Here is a tiny trained network, its code and every weight. The questions are about switching its units off for an input and a class, where a switched-off unit gives its printed mean instead of its output.

import numpy as np


def w(rows, s, z=0):
    codes = np.array(rows[::2]) - 128.0
    scale = np.full(codes.shape[1], s)
    scale[-1] = z or s
    return codes * scale


def f(y):
    return y / 2 * (1 + np.tanh(0.7978845608 * (y + 0.044715 * y**3)))


def log_softmax(a):
    a = a - a.max(-1, keepdims=True)
    return a - np.log(np.exp(a).sum(-1, keepdims=True))


def net(x, mask):
    res = np.array(x, float).reshape(1, 8) / 4 @ E
    y = f(res @ A[0][:, :-1].T + A[0][:, -1])
    res = res + np.where(mask, y, B[0][:, -1]) @ B[0][:, :-1]
    return log_softmax(res[-1] @ U[:, :-1].T + U[:, -1])


A, B = {}, {}
E = w([
[128,128,127],'x0',
[150,220,125],'x1',
[22,117,136],'x2',
[128,128,127],'x3',
[127,128,127],'x4',
[129,128,128],'x5',
[128,128,128],'x6',
[107,124,5],'x7',
],0.015)
A[0] = w([
[5,110,129,237],'n0',
[127,41,166,148],'n1',
[197,125,123,173],'n2',
[124,37,49,202],'n3',
[17,171,155,176],'n4',
[144,141,46,157],'n5',
[217,184,203,199],'n6',
[215,106,119,229],'n7',
[152,15,133,252],'n8',
[190,149,67,147],'n9',
[76,193,157,253],'n10',
[138,15,187,161],'n11',
[109,66,69,100],'n12',
[142,43,106,251],'n13',
[111,185,40,42],'n14',
[104,215,45,75],'n15',
[176,47,148,207],'n16',
[117,130,17,186],'n17',
],0.016,0.0065)
B[0] = w([
[53,37,190,228],'n0',
[10,172,208,185],'n1',
[177,161,46,181],'n2',
[64,89,38,207],'n3',
[159,52,225,206],'n4',
[80,181,106,186],'n5',
[186,160,113,250],'n6',
[160,203,70,202],'n7',
[17,188,74,206],'n8',
[124,197,98,186],'n9',
[197,64,241,195],'n10',
[32,205,200,208],'n11',
[86,40,49,175],'n12',
[49,123,44,190],'n13',
[47,163,198,181],'n14',
[62,188,220,191],'n15',
[70,229,89,188],'n16',
[3,119,105,213],'n17',
],0.012,0.02)
U = w([
[90,191,135,242],'0',
[62,101,204,96],'1',
[201,164,165,220],'2',
[175,79,227,2],'3',
[99,105,31,5],'4',
[81,5,99,63],'5',
],0.014,0.0095)

Each question gives the input, the list of numbers given to net, and the class t.
The units are the neurons (one row each of A and B). Each row of codes is followed by its name. A weight is (code - 128) times the scale printed after its matrix; where a second scale follows, it is the last column's (A, B and U).
mask holds one flag per neuron, in row order. A switched-off neuron (its flag False) gives its mean, the last column of its row in B, instead of its output. The means were averaged over made-up inputs and are rounded, as every weight is.
A unit's drop is (log p(t) with every unit on - log p(t) with that unit switched off) / (log p(t) with every unit on - log p(t) with every unit switched off).
unit that matters most: the unit with the biggest drop
top k neurons: the k neurons with the biggest drops, biggest first
drop when u is switched off: that unit's drop, to one decimal
input [-5,0,-1,-6,-4,6,0,7], class 4: unit that matters most	n3
input [-8,-8,-5,-3,8,-3,4,-1], class 0: top 2 neurons	n11, n1
input [-1,8,1,-7,-7,-1,-2,2], class 1: top 2 neurons	n10, n7
input [-4,7,0,1,-8,0,8,-8], class 2: top 2 neurons	n6, n0
input [-5,-7,-1,0,-7,7,-8,0], class 0: top 3 neurons	n11, n1, n16
input [-1,-5,8,-3,4,-5,1,1], class 5: top 3 neurons	n12, n3, n15
input [-5,1,5,6,2,-5,4,3], class 1: top 2 neurons	n15, n14
input [-8,1,5,2,0,6,-1,2], class 1: drop when n16 is switched off	-0.1
input [0,0,0,-4,-2,1,-7,6], class 4: drop when n3 is switched off	0.3
input [-7,3,7,4,3,1,7,8], class 1: drop when n15 is switched off	0.4
